Every row comes from one small tree of marks. The marks that hang from a mark follow it in brackets, in the order of their numbers. Every link used is in the known rows. Which tree was each row made from?
Known rows
Q_873(Q_478(Q_745) Q_998): [-192  -91 -169  117   33 -170   62 -202 -147   44  258  -62 -143   92
   -2  -97  385  374  -86  173 -142 -117   -3  127 -260  -86   25  -71
  -46 -119 -154  328 -185 -586 -150  192 -113 -210  235   74  -14  -52
 -147  -78  314   64  240 -134 -173 -126 -244   92    9 -134]
Q_745(Q_387 Q_478(Q_125(Q_998))): [  45  -47  110  206   67  208  -79  555  142 -208  367  292  130 -122
 -106   52   39 -274  -84   33  267   15    2  636 -161  -53  121  -81
   44   44   74  146 -279 -301 -112 -146  138 -102  100 -265  191   -8
  259   -3   60  224   48 -252   66  -41  255  -36   38  438]
Q_663(Q_125 Q_745(Q_478(Q_144 Q_271))): [ 339   90  -34 -100   34  123 -119  359  -79 -196  -87   11  241  234
  -71  -60  -30   -5   32  -88  170   95 -118  530 -290   76   73   56
  147  115  -77 -424  -32 -172 -238   39 -430  142  252 -146  -64  173
 -205  -90  398  102   86 -209   65 -245   45 -105  -82  331]
Q_144(Q_387(Q_125 Q_271)): [-173   29  -99  -49   -3  -16   85   -2   31 -296  -38 -145  -91  -28
  272  198  -88  101 -178  100 -129   -5  -47 -115   -6  -12   54   87
  -94  168  129   82 -247   49   48  -19  243  151  175  -72  -82  154
  191   86   72  -12    6   64   93   68   59  169  -54    0]
Q_998(Q_125(Q_663) Q_135 Q_708): [  81 -130  128  -93  267 -238 -203  -82   97  188   46 -200  -67  -13
 -201   22 -144  -31  181   88  163   -1  -33  123   29  -36 -240  168
 -117   34  138 -447  122   63 -133  -21  -15 -205 -111  114  127   94
   53 -127  -81 -148  -18   55   50  -24   34  -67   96 -275]
Q_478(Q_271(Q_144(Q_125(Q_663 Q_926))) Q_998(Q_708)): [  34 -182 -246  116  -11   69  104  334  -28  255 -164   42   37 -213
 -171   36   53  -75  148  -33 -130  -33  348 -156 -257  104  137 -150
  128  -64  205  -70  185  402  -77  -11 -114  -13  -70  303  225  229
 -159   -2 -237   86  172   88 -123   89   38 -187  125  -24]
Q_125(Q_387 Q_926 Q_998(Q_135 Q_708)): [-103  152 -161  379  324 -283 -157  130  -30  279   30  -74 -109  -34
  -76  205 -197 -401  249 -112  181 -267   73   28   60  148  -96  -32
  365 -126  329   11  374  -66  225 -161  -53 -152 -524 -278   75  190
   22   -1 -389   13    1  175 -143  -37  -31  -64   86  338]
Q_998(Q_125 Q_135 Q_873): [  -4  -85  212 -220  109 -164 -145 -246  121 -145    4 -185  -30  -44
 -108    1 -260   18  116  128  162    8 -435  195  -53  -38 -180  312
 -308  275 -274 -252   61 -183 -236   45   50  -66    4   87   29  -34
  120 -104  186 -118  -37   81   85 -215 -109  107  111 -425]
Q_478(Q_125(Q_387 Q_998)): [-211  261  -84  134  213  -90  -20  428  -36  149  143  -58  -68 -210
   71   69  -86 -169  -33   57   93  -87  102  131 -183   41  201 -121
  395  -31  202  -86  146 -254  284   69   -7   -7 -152 -257   45   72
  144  112 -210  162   45   10  -28  -70   71   -4 -110  198]
Q_387(Q_271(Q_144) Q_998(Q_125(Q_663) Q_708 Q_873)): [ 232 -286 -199 -209  -91  -12  159 -344  -76  -73 -146  -45   -8  114
 -215  -43  -75  235  303 -137   95  -39 -341 -382  -28   10 -295   74
 -204   41  283 -168  109  228   39 -160   66 -176 -202  125  267  -18
  -55   20 -185  -50   99  228  -37  -73  -80   26  222  -52]
Q_998(Q_125(Q_926) Q_135(Q_663(Q_387) Q_873) Q_708): [ -55  210  255 -202  123 -121 -236   74  -27   76   14  -87   72  210
  -37  173  -97 -230  165   10  212 -215    7 -264   49   22 -317  203
 -120  -43 -163 -295   44  447  213  252 -132   30 -122  139   -4 -227
   71 -173  288  -53 -322  -36   99    4   87  -94  -16 -209]
Q_271(Q_144(Q_387(Q_125(Q_926) Q_998(Q_708 Q_873)))): [ -16 -222 -125    7 -182  -65   76  -57  -11  -64    2  -27 -173  -90
  211   61   80  -72  197  -48  -55 -121  -64 -440  -83   28  -56  139
   12  170  137  230  109  210   -6  -80  262 -115 -269  170  176   66
   59  117 -301  -29   52   30   66  -84  -65   30  296  214]
Q_387(Q_271(Q_144) Q_998(Q_135 Q_873(Q_478))): [  28 -319 -269    6 -180   97  173 -647 -267 -315  -16  -94  -58  353
 -136 -131 -128  402  289 -128  -78 -187 -565 -226  -64  -14 -218  214
 -284  -43 -342  221   33  -57 -226  -79   81 -168  -16  -35    6 -218
  -64   20  -52 -128  234  151    9 -152 -327   44  254 -129]
Q_745(Q_135(Q_271 Q_873)): [ 105  236  363 -126   17   80   40 -426  164  -66  248    9  136 -123
  131  170  102 -213 -145  131  -10   14    2   63  119 -129  133    1
 -138  -36 -215  135 -148  -21 -205  183  116  204  286  -65 -128  -21
  278 -140   83  -62  -63   83   13  139  152  168 -253 -241]
Q_873(Q_708 Q_998(Q_125 Q_135(Q_271))): [ 146    9  103  -71  152  -88  119 -538 -177    9  189  -42   67  196
  -81  101   11  270  114  400 -107 -195 -119   48  253  -25 -210   59
 -452  -85 -312   53 -176 -160 -235   30 -139  -72  120   46  -97 -202
  309   29  278   16 -141   94  161 -204 -277  202   62 -284]
Q_135(Q_271(Q_144) Q_663(Q_387(Q_125(Q_926) Q_998))): [  51  294 -212 -193 -155   67    2   -4 -160 -168 -185  112  -85  610
  344   90    3  -79   63  -86  -76 -112  -39 -629  210  -11  -19  -51
   43 -261 -120  100  -74  543  301   53  -15  230  -22   37   22 -239
  340   82 -165  178 -458 -158   34    4 -130 -251   13  152]
Q_873(Q_998(Q_125(Q_926) Q_135(Q_271(Q_144)) Q_708)): [ 244 -122  150  -24   73 -179   -1 -373  -91   83   25   76  -50  219
  -80  137   46    8  337  119   30 -171  -12 -104   98   36 -239  -75
 -341   14  -24    6   53  214 -226 -101 -152 -191 -133  294  -10  -37
  225  -61    9   41 -178  176  126 -177 -124  -16  158  -64]
Q_125(Q_926(Q_387(Q_271) Q_663 Q_873(Q_478 Q_998))): [ -72   23   41  382 -147 -150  177 -269 -114   28  -24  169 -120 -206
 -287 -269   18  545   28  -28 -212  154  -82   76  350   39  -29 -211
  -80  283 -119  319   89 -204   31 -343  -39  -83  -79   25 -276 -116
 -319  117  169   49  107  173   95  -11    1   12  -36 -202]
Q_135(Q_271(Q_144(Q_745))): [ 110 -148  221  -62  -13   49  -89 -216  188  120  -57  -41  -52 -169
  278   17  -70 -194 -245   56  -28  -40  269 -111   63  -39   70   18
 -212   11 -116  -39  -24 -132 -106  137  117   84  157  131   24  -52
   64  -35 -135   90   35   -5  -29   -4 -169 -104  -18 -153]
Q_387(Q_125(Q_663) Q_271(Q_144(Q_745))): [-107  -26 -316  -21   27   46   30  -62   90  113 -269 -104  -99  -66
  227  -33  -83  138  -46 -165 -220  109  157 -166   78  -43    2    1
 -174 -120  270 -112 -109   47   -9 -213  154 -106  -41   -9   40   86
   95  109 -378   63   61  -82 -158  164 -158  -55   37 -102]
Q_387(Q_271(Q_144) Q_998(Q_125(Q_663) Q_708)): [ 224 -314 -161 -127  -20    9   96 -339  -36   11 -127  -46  -59   34
 -114    9   62  223  200 -115   22  -70 -122 -324  -21   14 -292  -50
  -95 -143  352 -110  130  349  133 -126   22 -169 -193  104  185   22
  -31  -21 -228  -70   93  110   21   17  -39 -128  176   29]
Q_144(Q_387(Q_125 Q_271 Q_998(Q_135))): [-194  -27 -261  -84  -39   35  102 -351 -155 -425  -10 -229  -94  390
  136  143 -231  254   13  164 -198 -110 -258 -269  -53   56  -75  121
  -75   55  -59  140 -124  245   93  -42  250   70   70 -141 -156  113
  296  124   -4 -174    8  112  190   44 -105  216  138   60]
Q_478(Q_125(Q_663) Q_144(Q_387) Q_271 Q_745): [-206  209 -135 -176  -75   55  -19  533 -179   20  143 -240   32  279
 -215 -349 -156    6 -206   64  -97  184  146  169 -418  182   77 -232
  199  238  309 -274 -194  135  154  184 -336  104  387  314  145  314
 -234  292   -5  239  299   -6 -164  -40  -84  151 -258  241]
Q_387(Q_125 Q_271(Q_144) Q_998(Q_135(Q_873))): [ -34  -21 -256  -95 -156  199  188 -703 -149 -314  -40 -111  -43  302
   68   31 -136  317  271  -41 -316 -179 -233 -337 -104   45 -248  112
 -272  -88  -65  266   74  387    3  -22  144  -79  -19 -100 -160 -112
  228   58 -129 -171   32  -34   94    7 -128   42  113 -123]
Q_135(Q_271 Q_663(Q_387) Q_873): [  37  437  273 -351  -46  113   18   55  -70 -141   22    8  136  302
  176  103  -87 -217 -229  132   70 -119  122 -414  179  -95   98  101
  -77  -40 -293  -78 -244  176  296  379  -23  413  324  -32 -139 -331
  194 -131  371  107 -296  -71  -54   92   83  -15 -321 -290]
Q_135(Q_663(Q_387(Q_125))): [-267  292 -128 -166   74  -41 -103  294   14 -159  -95    0  -81  306
  320  138  -33   -4 -175   38   13    4  -74 -202   83 -127   29  121
   80 -160 -133  -60 -211   -5   84  303   97  176  105  -90  -37 -188
  114  -52  136   46 -316 -279   22  -34   39 -111 -101  -86]
Q_271(Q_144(Q_125(Q_387 Q_663 Q_926 Q_998))): [ -49   -4  -94  194  239 -109   22  519   60  536 -166   23 -212 -640
  213  -94  160 -368   91 -206  -44    5  406 -108  139   60  233 -145
  429 -186  295  171  422  110  444 -481    3 -172 -666  -59   59  320
   65   45 -632    9  -26   -7 -334  206   29 -275   89   57]
Q_926(Q_125(Q_998(Q_708)) Q_663(Q_387 Q_745) Q_873): [ -16   35  412  317   44 -368  -52  305    2  234  -65   51 -153  -83
 -106 -104 -165  222   94  -21  174  211  339  -98  117  174  -53 -287
  408  432   83 -353  535 -267  183  -69  -62    3 -260  -25 -100   -4
 -432  -86  240 -153 -210  211  210 -268  463 -144 -114    9]
Q_663(Q_745(Q_135(Q_873(Q_478)) Q_387(Q_271))): [  84   10  187    9  -35  112   95 -259   48 -134  144  126  165  -52
   35   39  294  -28   70  -74   17  120  -48  344  -32 -148   90   70
  -57 -206 -214  145 -275 -218 -226   62   23   27  279 -198  -95 -184
   40 -154  320 -163   90    3   29  116  111  174 -191 -162]
Q_135(Q_271(Q_144(Q_387)) Q_873): [ 201  -59  503 -230 -170  141  113 -181   18  -19  118  -50    6 -295
  236    0   92 -264  -95  157  -82 -114  307 -340   94  -31  143   87
 -193  247 -148  192  -78  128  131   62  137  225  203  210 -135 -115
  184  -58   88   32   68   46    0  104   60   38 -166 -240]
Q_271(Q_144(Q_125(Q_926(Q_663) Q_998) Q_387 Q_745)): [-239 -294  300  183   36  -74 -121  490  172  389 -172    0 -202 -779
  362  -44   90 -382 -302  -20 -116  -42  559 -336   35  150  264  -93
  196  142   66  180  304  114  434 -263  159  -66 -471  274  -74  334
  -93   92 -293  -36  -67  161   25  257   16 -132  268   80]
Q_926(Q_663(Q_125 Q_387 Q_745(Q_478))): [ 182   80  173  -12   39  -17 -229  442   12  -73  -99   63   52 -109
  119   22   77  162   -1  -65  289  262  -67  167   11  -53  105  158
  293  197  -74 -323  204 -192   48 -100 -184  110   89 -221  -35  -25
 -237 -291  378   21 -200 -248  295   -3  208 -210    2   32]
Q_125(Q_387 Q_663 Q_926(Q_873(Q_708)) Q_998): [-106  321 -272  461  289 -228  111  299  -29  629  -78  -20  -62 -376
  -10 -164  -30 -200  134 -155  -38  -36  254   12  419  144   77 -205
  470 -149  339   94  255 -316  408 -586  -81 -104 -637 -439  107  171
  104  160 -521  168  136   74 -469   21  -82  -18  -68  219]
Q_926(Q_663(Q_125 Q_745(Q_135))): [ 165   89  287    6   86 -133 -162    2  169   39  -60   52   28 -338
  161   32  139   46   -9  -42   46  351 -129  242   -2  -86  124   49
  319   43   22 -207  284 -173 -193  -24 -124   38   33 -151 -107  130
  -76 -174   63  -89 -161    8  273   52  227  -38  -52 -113]
Q_135(Q_271(Q_144(Q_125 Q_745)) Q_663): [  42  -84  194 -218   33   83  -56   95  139  141 -138   49   16  -34
  326  -22 -155 -312 -357  119 -104  -69  349 -284   63  -23  147   32
 -201 -160 -307 -131  -68  102   95  227  158  139  130  203  -72  -19
  196  127 -105   24 -271   34  -68  130   18  -91   -7 -287]
Q_745(Q_135(Q_271) Q_387 Q_478(Q_144(Q_125))): [ 119  -64  198  -88   -1  288  -43  150  176 -230  374  376  231  320
 -169  130  101 -357 -192   32  222  203 -110  765  200 -107  143  -62
 -356   19 -152  154 -430   39 -511  -88  188   49  271   -4 -127  113
  208   38   10 -137 -234 -111   87  112  351  132 -102  310]
Q_998(Q_125(Q_926(Q_387(Q_271(Q_144)))) Q_708 Q_873): [ 213 -201  199  -19  -68 -152  -51 -209   79   13  -62   -5  -64 -322
 -168   23 -123   14  265 -140  192   37 -176  -45  106   10 -372  112
 -295  318  172  -92  192  159  -36 -111   21 -108 -195  249  228  -93
 -298   38  -11   49  -20  221  134 -134   28  -43  116 -124]
Q_144(Q_387(Q_271 Q_998(Q_708)) Q_745): [-209 -287  -96  -31   -3   29   10 -181   10  -85  -20 -235   13   82
  140  191 -183   27 -332  160    6 -193  140 -403 -154   61  -21   73
  -25   23   58  -56 -130  -16  173  266  309   47   55  -24   18  114
  -98   51   59 -127  231  227   99  103 -131  238  184  176]
Q_387(Q_125(Q_926) Q_271 Q_998(Q_135(Q_873(Q_708)))): [   0  278 -422  144  -57  121  198 -675 -116 -244   35 -156   75  130
   31  121 -159  274  168  -44 -330 -296 -210 -223   28  101 -312  115
 -193 -210   35  301   43  484  126  -96    6  -41 -101 -348  -12  -12
  309  155  -79  -51  -27   36   53   61 -237  129  123   13]
Q_125(Q_387(Q_271 Q_998) Q_663 Q_926): [  79  241 -508  107  112  -33  110  -31   -7  132 -204  -95  -48 -157
  -71  -28  -52    8   55 -222  -13   19  -87 -145  197   41   62 -107
  409 -307  423   83  219  261  532 -397  -23  -40 -381 -382  101  223
  135   74 -499   60  147   24 -321  272 -163  -61   -1  188]
Q_478(Q_144 Q_271 Q_745 Q_998(Q_125(Q_663 Q_926))): [ -64  196 -340 -170 -113  -33 -120  210 -109  102 -209 -166   66  343
 -474 -171   58   35   13  -60 -117   67    9  193 -355  225  -64 -336
   67   28  437 -276  -23  401  185   42 -611  110  151  428  128  284
 -218  106   53  247  144  -38 -280  -18 -250  -43 -149  233]
Q_271(Q_144(Q_387(Q_998))): [   9 -406  171  -56 -127   86   43 -122   47  -60   21  -65 -188 -319
  294  -58  206  -32  -97   86  -82  -77   29 -275  -34  -47   64   49
  121   10 -113  376   78  -19   67   30  238  -25 -121  131  -15   -4
    1  -53 -153 -109  208  -97   63  -19  -93  -71  164   77]

Which tree is each row?
[  79    2  111  -30   19  205  -12   70  100 -140   13  397  164  146
  227  201  192 -322  106 -302   35  310 -222  207  243 -146  -90  -74
  -26 -320   57  305 -260  222 -317 -206   70   -6  -28 -158   -3 -199
  269  -30 -221  173 -205 -147    6  160  216  -64  -64  273]  Q_745(Q_135(Q_663(Q_125(Q_926))) Q_387(Q_271(Q_144)))
[-179 -246 -131  161   42 -165   60  -97 -136   58  451  129  -65  295
 -186   35  373  193   63  162   10  -73  101  221 -263  -96 -115  -35
 -154  -64   86  308 -292 -544 -319  255   23 -322  254  110  135 -183
 -225  -67  288   59  244 -131  -89 -157  -81  124   58   29]  Q_873(Q_478(Q_745(Q_387)) Q_998(Q_708))
[ 288  -81   76  250  -75 -110 -100  -20  286   -6  -68  202  -37 -407
  -96  -28   66 -156   -9 -136   94   83   26  123  -43   39  -64  -17
  311  -16  371   86  334  177  118  -67  -10 -108 -199  -95  212  126
 -141  -63 -102  -53  -38   26  147   40   81 -145  154  171]  Q_125(Q_926(Q_663(Q_745(Q_387(Q_998(Q_708))))))
[ 105  -90  217  184  -89  -34   77 -112  275 -102 -188  233   17 -215
 -110 -224 -211  173  -89  -74   -9  367  -70  338   93   59  -35  -67
    2  314  117  -36  104 -304 -130 -191  114   46  128 -179  -75    8
 -156  -23  166 -117   44  131   92  -91  254   82 -155 -247]  Q_926(Q_663(Q_745(Q_387(Q_271))) Q_873)
[-138  199 -403  -62 -207   64   95  231 -218  161   98 -189  106  192
 -406 -326  -38  259  -41    7 -146   79 -100  226 -335   10  -35 -103
  -25   77  365 -146  -95  -49 -191  184 -366 -108  184  143  291   34
 -217  303 -158  220  183   15 -262 -107 -209  308 -147  183]  Q_478(Q_125(Q_663) Q_144 Q_745 Q_998(Q_873(Q_708)))
[-393   93  105 -113  156   19 -246  110  174  108  -28  -37   38  129
  356  157   20 -176 -391   65  102   82   30  -80  140 -164  121   51
   73 -338 -402  -72 -258 -293 -120  399  192  111   95  -47  -87 -154
   -1 -131   59  -71 -152 -148    0  122  -57   68  -52  -62]  Q_144(Q_745(Q_135(Q_663(Q_387))))
[ 352  120  233 -124  -55  154  -47   96  162 -152  -47   69  219 -233
   36 -150   65 -171 -155   59   90 -153   18  154  -91  -81   94  167
   72 -188 -345  -64 -122 -212  143  176  -49  108  205 -180  -75  -63
  115 -123  416  -53  -62 -223 -129   80  212   48 -145 -134]  Q_135(Q_663(Q_745(Q_478)) Q_873)
[ -87  222  284  -97   66   11  -74  -34   79   41  -23  -83   37 -142
  364   82  256  -32  -34    4  129  126   63   15   -5 -155  152   79
  263 -161 -354   11   -4 -193  -58  275  -52  173   99 -175 -109 -113
  -91 -366  350 -228  -95  -96   73   26   68   63 -213 -223]  Q_663(Q_387 Q_745(Q_135(Q_873)))
[-123 -207  312  275  -76  -30  142 -115   20  105 -137  143 -191 -427
 -122 -302 -268  306  -26  -27 -200  265  133  -53  290  142  -71 -221
  -35  433    3  232  398 -103  180 -363  180    0 -225   65 -273   40
 -416  168  -94 -153  -33  300  176    6  313  -65  -34 -298]  Q_926(Q_387(Q_271(Q_144(Q_125(Q_998)))) Q_663 Q_873)
[ -74  110 -332 -157 -201  181  112  -95 -350 -267 -100  -29  293  740
 -567 -108 -395  117   80  115 -149 -193 -485   73  -51  106 -128  118
 -285  -30 -282 -143 -239   14 -408  381 -321  171  264  188  -78 -235
 -195  254  182   80   93  111  -80 -280 -297  266  -42   75]  Q_478(Q_144 Q_271 Q_998(Q_135(Q_663) Q_873(Q_708)))
[-345  133  -64 -131 -201  163   78  -65 -118 -118  349  191  123  455
 -211  175  443  -46  143   21 -164   63  -72  343  -40 -173  182   23
 -282  -60  -75  219 -468   56 -436  209   91   -6  233  134 -293 -310
  148   47   80 -110   -9 -256   67   96  107  177 -162  109]  Q_745(Q_135(Q_873(Q_478(Q_144 Q_998))) Q_387(Q_125))
[   5  142  456  183   70 -255 -153  240   34   88   -2   51 -132 -233
   46   36  136   93   15  -27  156  280  140   22  220   13  122 -281
  513   52  -51 -116  414 -134  204  -86 -127   46 -215  -36 -164   18
 -236 -165  148 -151 -345   82  274    7  345 -156 -111   90]  Q_926(Q_125(Q_998) Q_663(Q_387 Q_745(Q_135)))
[ -58  -17 -104   -5  -31  -56   65  -20  -70 -183  125  -65   44   13
 -164  -62  -79  118   -7   40   56  -85 -293   91 -191  -23   98  219
 -131  199 -320  -99 -163 -442 -254  203   -9   70  309   56  128 -102
 -187  -19  294  119  314   40  -89 -226 -193   26   19 -270]  Q_998(Q_873(Q_478(Q_271)))
[  -1 -337  123   19   24  203  113   52  222 -117   28  220  -27 -347
  163   69   34 -114 -132  -88  -28  169   93  249    0  -84  -30   26
 -215    3  115  336  -98   45 -194  -84  279  -66   45  -34   52  -28
   -1  -52  -83  -68   50  -68   11   64  155  -85   10 -140]  Q_745(Q_387(Q_271(Q_144(Q_125))))
[  81   19   69 -100  -18  197 -121  357  -16  170   23   -8   49  104
  168  -89  -61  -70 -113   -1  176   83  304  -87  106  -71  189  -32
 -109   16 -171 -285 -185  -18   26  -76   29   57  206   70  151 -114
  130  -19 -128  233  -57 -183   -4  110  -71 -152  -31   27]  Q_135(Q_271(Q_144(Q_745(Q_478(Q_125(Q_663(Q_387)))))))
[ 384   84 -426  215  124 -101  -61  220   34  283 -111  -26   30 -165
 -175 -115   78 -131  263 -165  254  -60   69   85   41   52   83   -3
  571 -325  293 -186  334   12  409 -365  -88 -185 -405 -372  261  288
   19   -6 -359  -54  105 -109 -242  163   -2  -89  138  382]  Q_125(Q_387(Q_998(Q_708)) Q_663(Q_745(Q_478)) Q_926)
[-321  -67 -304  -43 -152   85  -48  123 -238   11  -42 -129   98  438
 -338  -33   56  150 -199   66 -145 -205   61  116 -314   64  221  -40
 -140  -14 -209 -264 -283 -167 -203  459 -264  127  339  329 -176 -116
 -369   92  271   92  351  -60  -59 -121 -371  -29  -35  125]  Q_873(Q_478(Q_144(Q_745) Q_271 Q_998))
[  -9 -173 -124  -11  -86  218  -30  337   73 -133   10   66  104  -34
 -229   22  104   28 -264   65   35  -92  -45  488 -198  -34  198  -23
 -130   55  -71   39 -113    6 -257   82  -21    6   79   72 -145  225
  -90  -23  125 -136    7 -164  -25   32  166   11   25  245]  Q_745(Q_478(Q_144(Q_125) Q_998))
